[ -5   6   4  -4  -1   0   0  12   1   4  -9  -3   4  -1  -5  -7   6  -1
  10  10  -1   5   8   0   4  -6  -2  -9  13   2   2   1   4  -1 -12 -23
   0  -7 -23 -19   6 -10  -8   0 -11  -9  10 -12  -3  -3  -8  -3  -5   1
   5  -6  -1   0   1   6   3   8   0 -27   4  -7  -4   0  -1   6  -1   1
   1   3  18 -20  -1   3  -8   5   2   7  17   0  -7  -5   2  -1   2   4
   1  19] : <40>
[  2  10   5  11   3  -9   6  29   5   9  11   9   3   3   8  15  15  -3
  19   4   1  -3 -10   0 -12  10   6  -4   4   2   2   1   1  -1  -2 -16
  -1 -23  26  13  22  13  12   3 -22  -3   3 -59   8   0   4   8 -11   5
   8 -15   7  -1   0  -7  -2 -12   1  26   1  -4  -1   4  -1 -11   0   2
  -2   6  59 -31   5  -2 -29   4  13   4   7  -4   5   5 -13   0  12   5
 -11  20] : <35>
[  3   1   0   9  -2  -4   2  -5  -4  10  -1  12   4   3  -1   7  14   1
   2   7   1  -5  -8   0   4   5   2  -9  -7  -6   1   0  -3   0  11 -11
  -1 -10   8   4  10  16   8   3 -10   4  -2  13   4   5  -1  -8  -4  -2
   4 -19  12  -3  -8  -5  -2  -1   7  13   4   1  -2   2   2  -1   3   1
  -1   0  14  -6  -4  -2 -11   3   4  -1  12   1   0  15  -1   3  -2  -1
 -10  13] : <40>
[ -3  -1  -2  -5  -3   5  -2 -28 -11   1  -9 -12  -1  -3  -9  -5 -10   5
  -4   4   0  11  -1   1  13   0   0  -6   6  -1  -4  -1   6   2 -20  -3
   1   0 -32 -13 -11 -19 -19   1   8 -10   5  14  -7  -1 -12 -12  -1  -4
   0  -8  -6 -11  -3  -6   5  15   4 -16   4  -2  -1   4  -3  21   1  -1
   0  -2   4  19  -4   7   4   7  -3  -2  18  -2  -7  13   6   0 -10   0
   2  -9] : <35>
[  3   5  -4   7   3  -7   7 -14   9  10   1  10   2   5   0   9  -3   4
   4   3   2  -4  -9   1  -8   4   3   9  -5   5   4  -1   0  -5   7  -9
  -1 -17  33  26   8  11  14   3 -15   5  -3  12   4  -2  18   0   2   1
   2  -8   3   5  -4 -10  -4 -10   2   1  -1  -3  -6   1   5  -9   5   4
  -3  -2   2  15  -1  -3 -25  -1  -1  -9  -4  -1   4  -6   1   2   3  -4
 -19 -13] : <35>
[  4   4  -4  15  -1 -11   6  -9   7  19   5  17   4   2   1  11   7  -3
   5  -1   3 -11 -22   1  -1  16   5  -1 -14  -6   3  -2  -9  -3  20  -4
  -1 -16  17  26  10  30  16   6 -17   7  -8  11   6   3   6  -2  -2  -2
   4 -20  18  -4  -5  -5  -2  -8   8  40  -1  -1  -4  -1   2 -14   3   0
   1  -1  11   8  -1  -5 -24   1   5   1  -2  -1   2  33  -1   4   2  -2
 -12   2] : <40>
[ -2   1  -1  -2  -4   3  -1 -23  -7   6 -11  -6   2  -1  -7 -10   1   4
  -2   5   0   5   0   1  11  -2   0  -6   1  -3  -1  -1   4   1 -11  -5
   0  -4 -22  -8  -8  -7  -8   2   2  -7   4  -1  -7   0 -10 -11  -2  -3
   2 -17   3 -10  -6  -1   3  14   6 -14   4  -4  -4   3  -2  13   2   0
   1  -2   6  13  -5   2   4   3  -4   1  14  -1  -8  12   5   0  -8   0
  -1  -4] : <35>
[ -3   6  13  -7  -3   3   3  25   4  -7   0  -5   2  -3  -6  -8  30  -3
   9  10  -1   0  12  -2  14  -6  -4 -26   6  -9   5  -1  -2   1  -6 -27
   1  -6 -48 -38  13   2 -18  -3 -11   2  14 -27  -1   5 -25  -8  -8  -1
   6 -14   6   1   8   0   2  15   1  -7   6  -2   3  -4  -2  14   1  -2
   2   9  41 -60   0   0  13   6  10  17   6   5  -8  13   3   7   1   3
   8  47] : <35>
[ -1  -2   0  -1  -3   0   0  -9  -7   3  -8   2   3  -4  -7  -6  14  -3
  -1  10  -2   1   1   1  12   3  -2  -7  -3  -9   0   0  -1  -1  -3 -14
  -1   0 -24 -15  -3  -1  -4   2  -2   1   2  19  -4   0 -13  -9  -4  -2
   3 -14  10  -5  -6  10   3  14   7 -15   4  -3  -3   0   1   0   1  -2
   2   0   1  19  -5   1   5  -1  -1   5  16   1  -8  21   6   0  -6   0
  -3   4] : <40>
[  3   4   0   6   1  -8   6   5   4  15   1  13   4   2   0   9   9  -1
  11   5   2  -5 -10   1  -6   9   5  -2  -3   0   2   0  -3  -2   4 -15
  -1 -19  17  14  17  21  10   4 -18   0   0  -4   7   1   6  -1  -5   0
   6 -16   7   1  -4  -5  -3  -7   4  17   0  -2  -3   0   2  -7   3   2
  -1   1  17 -16  -1  -2 -28   4   7   0   9   1   3  14  -4   3   4   1
 -12   8] : <35>
[ -3   0  -3  -3  -3   3  -3 -25  -8   3 -13  -9   2  -3  -9  -8  -3   6
  -4   6  -1  10   3   2  10  -4   0  -2   7   2  -2  -1   7   0 -18  -8
   1  -4 -33  -8  -9 -18 -15   1   3 -11   7  13  -7  -1 -13 -10   1  -3
   1  -9  -4  -9  -4  -5   5  17   4 -21   3  -2  -3   4  -3  20   1   1
   0  -2  -3  16  -4   5   3   3  -4  -1  14  -2  -5  11   3  -1  -9   1
   4  -7] : <35>
[  3 -14  -4   8  -3  -1   3 -33 -12   6   2   6  -5   4   4  19 -18   2
  -8  -5   6  -3 -18   1   6  18   3  -7 -15  -9  -6  -4  -5   3   8  11
  -2  -4  47  15  -9  13  -6  -1   7  10  -7  32   4  -1   9 -10   0  -6
  -6 -14   3  -1 -16  -2  -1   2   8   8   2   9  -2  -3   8  14   6  -3
  -5  -4   4  63  -4   2   4 -10  -5 -10   6   2   7  28   6   3  -8  -8
 -12 -24] : <35>
[ -2   6   1  -6  -3   1   4   4   3  -2 -15   1   7   2  -2  -6  13   7
   2  12  -2   2  13  -2   6 -11  -5   3  -3   2   6   1   5  -3  -6 -19
  -1 -12  11 -14   5  -2   8   1  -6   2   1   7  -2   2   1   1   1   4
   4   1   5  -2  -2   2   0   4   2 -22   5  -4  -4   0   0  11   2   4
   1   2   4 -10  -1  -1 -13   8  -3  -6  -9  -1  -7 -21   3  -2   1   0
 -11  -4] : <40>
[  4   5  -6  11   4  -9   4  -1  10  15   6   9  -3   8   6  15 -19  -3
  10  -6   3  -6 -16   0 -13  14   5  23  -8   3  -4  -3  -5  -7  12  13
  -4 -10  51  34   3   8  15   5 -13   0 -10   0   8  -6  25   9   6   2
   1   1   0   2  -3  -8  -6 -13  -2   3  -9  -4  -5   2   5 -27   4   1
  -3  -4   1  61   5  -5 -24  -6  -1  -8 -11   0   9  -8   1  -1   6  -4
 -11 -17] : <35>
[ -1   0  -6   2   0   0  -1 -32  -5   8 -12  -8   0  -1  -7  -1 -12   6
  -7   2   2   6  -4   3   6   5   2   9  24   2  -4  -2   4  -4  -4   4
   0  -4 -19   6 -11 -13  -5   5   2 -10  -2  25  -6   0   4  -5   6  -3
   0 -10   1  -8  -2  -8   5  13   7 -17  -4  -3  -6   4   0   5   3   2
   0  -6 -17  35  -3   1  10   1  -9  -5  12  -1  -4   6  10  -1 -10   0
   4 -17] : <35>
[  1   8   3  11   3  -6   0  16   4  12   1  10   4  -2  -3  -2  18  -9
  15   6   1  -3  -5   1  -1   6   3 -14   6  -3  -2   1  -4  -4   1 -13
  -1  -6 -18  -2  14   7   3   7 -17  -8   2  -6   3   1  -6  -4  -4   0
   7 -13  12  -1   1   1   1   3   2  -6  -2  -8  -2   3   0 -16  -1   1
   1   3  14  -8  -1  -4 -10   5   6  13  25   3  -2  18   0   2   5   5
   2  25] : <40>

[  4  -9  -4 -10 -12  -1   3   3  -5  -1  -1  -2   7   1   9   6  10  16
   7   1  -1  -2  -3   4   5   5   9  -2 -13 -22 -12  -4  -6  -4  -3   1] : [100]
[  2   3   3   1   7   6   3   6   0 -11  -5  -6   6   3   3 -17 -26 -24
  -5  -1   1   4  -5  -5   6   5   7   6   9  10   8   6   8  17   3  -1] : [99]
[-13  -8   2  -2   6  -5  -7   4   8  13  11   5  10   3   1   4  14  13
   4   6  -4  -1   0   5   3  -2  -6  -5   2  13   4  -4 -28  -7  -1  -4] : [99]
[  6  -1   2  -3   2   7   3   8   1  -8  -6 -11   6  -2   5 -15 -18 -14
  -3  -1  -2   2  -5  12  16  12  14  13   4   1   6   5   4  20   4  -4] : [99]
[ -4 -13  -3 -14   4   0   0   2 -10 -19  -2  -5  12   3   0  -8  -6   4
   2   2  -4   0   3  34  20  13   7   3  -4   3  18   2   2   5  -4 -13] : [99]
[ -3   8   7   5   5  -2  -3   8  16  20  10   3   8   1   1  -5  -4  -5
  -1   2  -3  -4 -12 -33  -8  -4  -2   6   8   9  -3  -4 -22   6   8   7] : [99]
[ -3  -8   0  -7   2   2  -2  -1  -7 -18  -1  -1  11   3  -3 -21 -16  -4
   8   6   3   5  -4  15  14  13   9   6   4  10   9   4  -5   6  -6 -11] : [99]
[ 11  13   5   1  -3   0   3  11  11  12   5  -1   9  -2  -2 -13 -12  -3
   3   2  -4 -11 -23 -48  -2   3  10  11   2  -9 -11  -4  -9  13  11  12] : [100]
[ -3 -11  -2  -9  10   7   7  13   8   7   6   2   8   2   0   4  13  15
   2  -3 -13 -22 -11   8  12   5  -5 -18 -17  -4   7   1   5   8   2  -5] : [100]
[  8   7   3   3   9   2   2   5   3  10   6   3   3  -7 -19 -16  -9   6
   4  -2  -9 -21 -20 -20   4   6   8   2  -2  -3   7   1   5   9   7   8] : [100]
[  0   0   1 -18   0  -8   1  13  -3 -13  -4 -13   4   1  -1   5  -8 -10
 -10   1  -9   1  11  37  17  10   7  10   3  11  24  -3   5  14  10  -7] : [99]
[-11 -19  -3  -3  10   4  -1  -1  -6  -6   4   5  14   6   6  -2   7  11
   6   4  -1   1   3  25  11   2  -8 -18  -7   2   8   2 -13  -9 -12 -12] : [99]
[ -2  -3   2   6  10   9   4   6  13  14   3  -2  -2  -2   6  10  14   2
  -5  -8 -10 -10  -3   9   3  -2  -5 -11  -5   1   3   3   2   8   5   2] : [100]
[ -3  -5  -3 -21 -18   2   0  17  18  -9  -5 -11  -2   3  11  -3   8   0
   4   3   0  -1  -8  22  19  18  16   6   2  11 -11   6   8  28   4 -14] : [99]
[  1   5   6  12  16   3   1   3   1   2   0  -5   1  -2   2  -3 -13 -22
 -13  -7  -4   5   7   7  -1  -5  -2   6   9   8  18   2  -4   5   5   7] : [99]
[  1   4   4  -4   7   0   3  17  14   1  -1 -11  -3  -3   1   4   0 -13
 -12  -6 -12  -7   1  22  11   6  -1   6   6  14  15   3   7  21  13   2] : [99]
[ 10   9   5   2   7  -1  -2   1  -6   1   4  -2   7  -9 -23 -26 -23   0
   6   9  -5 -12 -16 -14  11  13  17  18   7   1  10   0  -7   8   6   9] : [99]
[  6  12   7   0   9  -1   0   9   3  -2   2  -4   8   0  -8 -20 -30 -20
  -5   1  -3  -2 -10 -19   3   4   9  18  12  11  13  -1  -3  14   9   2] : [99]
[  5   2   1  -9 -24  -9  -5   5   9  11   3  -4   5  -1   9   3  10  14
   9   7   3   5  -7 -11   5   7  14  16   2 -10 -22  -7 -28   4   3   4] : [100]
[-10 -13   0  -1   8  -2  -8  -7  -9  -6   5   2  10  -1  -6  -9   4  12
   7   7  -1   4   6  32  15   6  -1  -6   3  12  13   1 -20  -9  -9 -11] : [99]
[  8   9   6  -3  -3  -4   0  11  10   9   0 -14  -4 -10  -5   0   1  -5
  -7  -4 -11  -6  -2  17  16   9  11  14   6   3   9  -2  -4  20  16  10] : [99]
[  1   5   1  -2  12  -1  -1  -4 -11 -13  -1   3   2  -1 -21 -17 -23  -8
   0   4  -1  -6  -1  -2   3   5   1   7   6  12  20   3  15   0   0  -4] : [99]
[  1   3   4   1   3  -3  -9  -2   2   7   6  -2  -2 -12 -24 -16   2  13
   7   2  -6  -9  -7  16  16  12  12  14  10  14  10   1 -13   4   4   3] : [99]
[ -5   2   4  -3  -2   1  -2  12  18  13   8   3  14   7  12  -6  -2  -3
   4   5   1   2 -15 -35  -1  -1   1   3   6   7 -13  -3 -27   9   3  -2] : [99]
[  4   9   3  -1  17   1   6   8  -4  -5   1   1   9   5  -9  -8 -30 -21
  -9   5  -5  -7  -6 -26  -6  -2  -3   4   0   7  19  -1  15   6   8  -4] : [99]
[  0   5   7  11  12   3   1   6   8  12   4   0   8   3   9   2 -13 -19
  -6  -3  -1   4  -4 -25  -9  -9  -3   5   8   5   2  -1 -15   5   3   8] : [99]
[  2   5   4   5 -15  -1  -4   0  11  19   5   3   5   3  12   0   6   4
   7   4   8   7 -12 -39 -12  -5   5   9   6  -9 -29  -6 -30  -3   0   7] : [100]
[ -4   0   0  -3  22   1   6   9   2   3   1  -1  -5  -3 -10  12   6  -2
 -13  -9 -17 -18   7  27   6  -1 -17 -12  -8   9  30   2  25   5  10  -1] : [100]
[  1  -2   1  -3   8   4   3  12  12  20   9   2   8  -4  -7 -12  12  18
   6  -3 -14 -25 -21  -6  10   8   6  -7 -11  -5  -3   1  -5  11   5   6] : [100]
[  8  13   5   4   7   2   3   6   5   7   4   3   8   1  -7 -16 -25 -13
  -1   5   0  -8 -17 -49  -8  -1   3   8   4   0   0  -2   1   8   7   7] : [99]
[  0  -1  -3 -17 -26  -8  -1   8   9   2  -3  -7  -4   1  13  13  19  11
   3   3   2   5   3  11  10   7   6   5  -1  -5 -17  -4  -5   8   4  -5] : [99]
[  2   1   2   3   7   4   1   7  13  10   4  -4  -7 -10  -9  -3  11   6
  -2  -6 -12 -17 -10  16  12   7   2   1   1   7   6   5   6  15   7   7] : [100]
[ -1  -2   5   6   6  -3 -10  -8  -5  -1   6  -1   3  -8 -18 -20  -4   6
   7   2  -1   2   0  21  14   8   8   7  14  15  14   2 -21  -4  -3   1] : [99]
[  3   7   5   5   3   0  -4   4  12  13   5  -2  -8 -12 -17 -14   6   8
   2  -3  -9 -14 -13   4   9   8   6   7   8  10   3   3  -2  12   9   5] : [100]
[-12 -12   2   4   8   3  -3   3   7  13   7   3  10   5  15   3  13   2
   0  -1  -1   6   1  11   0  -6  -9 -11   0   7   0  -1 -24  -5  -5  -3] : [99]
[  0  -5   1   3  15   4   0  -4 -16 -20  -2  -2   6  -1 -10 -20 -21  -7
   1   2  -1   1   3  23  13   7   2   7   4   7  23   5   4   0  -5  -2] : [99]
[  6  -1   0  -7 -11   4   4  12  12  16   5   1  10   2  10  -6   5  11
   9   0  -2 -11 -23 -32   4   6  10   1  -8 -15 -24  -3 -11  12   3   4] : [100]
[  4   3   2  -4  -4   2   2  10  11  16   8   5  13   2  -1 -12  -5   6
   9   7  -2 -13 -27 -45   2   5   7   3  -4  -6 -17  -3 -13   9   4   1] : [100]
[ -6  -3   4  -2 -10  -8 -13   1  10  15   9  -2   7  -3   0  -9  13  17
  11   7   2   7  -5   8  12   8   4  14  11  11  -5  -4 -42   0  -1   2] : [99]
[  1  -1   4   0 -15 -10 -11  -4   3  14   6  -5   0 -10  -3  -5  18  23
  10   1   0   5   1  18  11   6  15  15  10  -1  -7  -6 -37  -4   1   7] : [100]
[ -3 -12  -7 -18  -7  -1   4   4  -5 -15  -4  -2   6   7  12  11   7   7
   2   2   0   1   6  18   8   6  -2 -11 -13  -8  -1  -1  10   0  -3 -12] : [99]
[ -3 -16   8  18  19  16  -2  11  16  27  12  -4  22  -4  18 -23   4   4
   6  -2  -9  -3 -20  11  22   8   8   3   3  -1  -4   6 -50  14  -4  14] : [99]
[  5   0   1  -6   8   8   7  16  12   5   5  -1   6  -3  -9 -11   0   7
   4  -1 -14 -26 -24 -12  15  13   8  -1 -11  -2   3   4   9  19   8   0] : [100]
[-11 -17  -5  -5   9   3   2   0  -5  -2   3   3   7   4   7  12  19  15
   1  -1  -6  -4   7  30   8  -2  -9 -16 -15  -4   9  -1  -1 -10  -7  -6] : [100]
[ -6  -5   0  -1   0  -4  -9 -10  -8  -7   4   4   2  -4 -14 -12   3  15
  11   2   2   1   1  15   8   6   1   3   6   9  10   1 -14 -10  -8  -9] : [99]
[  1  -1   3   0  -7  -1  -4   5   9   8  -1 -13  -5 -10   2  -5  10   1
  -1  -2  -6   1   3  38  19  11  14  13   8   6   1   3 -11  15   6   5] : [99]
[  6   2   3   1   2  -2  -4   1   1   2   4  -5  -4 -14 -21 -14   4  14
   5   0 -10 -13  -8  20  18  13  10  13   4   4  10   2  -6   8   6   8] : [100]
[  6   5   6   7  16   3  -2   2   0   9   9   3  11  -8 -22 -30 -17   2
   5   5  -9 -17 -22 -18  11   9   6  10   6   6  14   2 -11   8   4   7] : [100]
[  0   4   4   6  11   5   5  12   8   1   0  -3   4   3  11   3 -10 -21
 -12  -7  -5   2  -1  -8  -2  -5  -5   0   3   4   6   1   0  11   7   2] : [99]
[  6   8   3  -3 -14 -12  -6   2   2   4   0 -11  -9 -12 -10   8  11   8
  -1   1  -5   1   8  26  10   7  10  15   9   1   2  -5 -12   5  10  10] : [99]
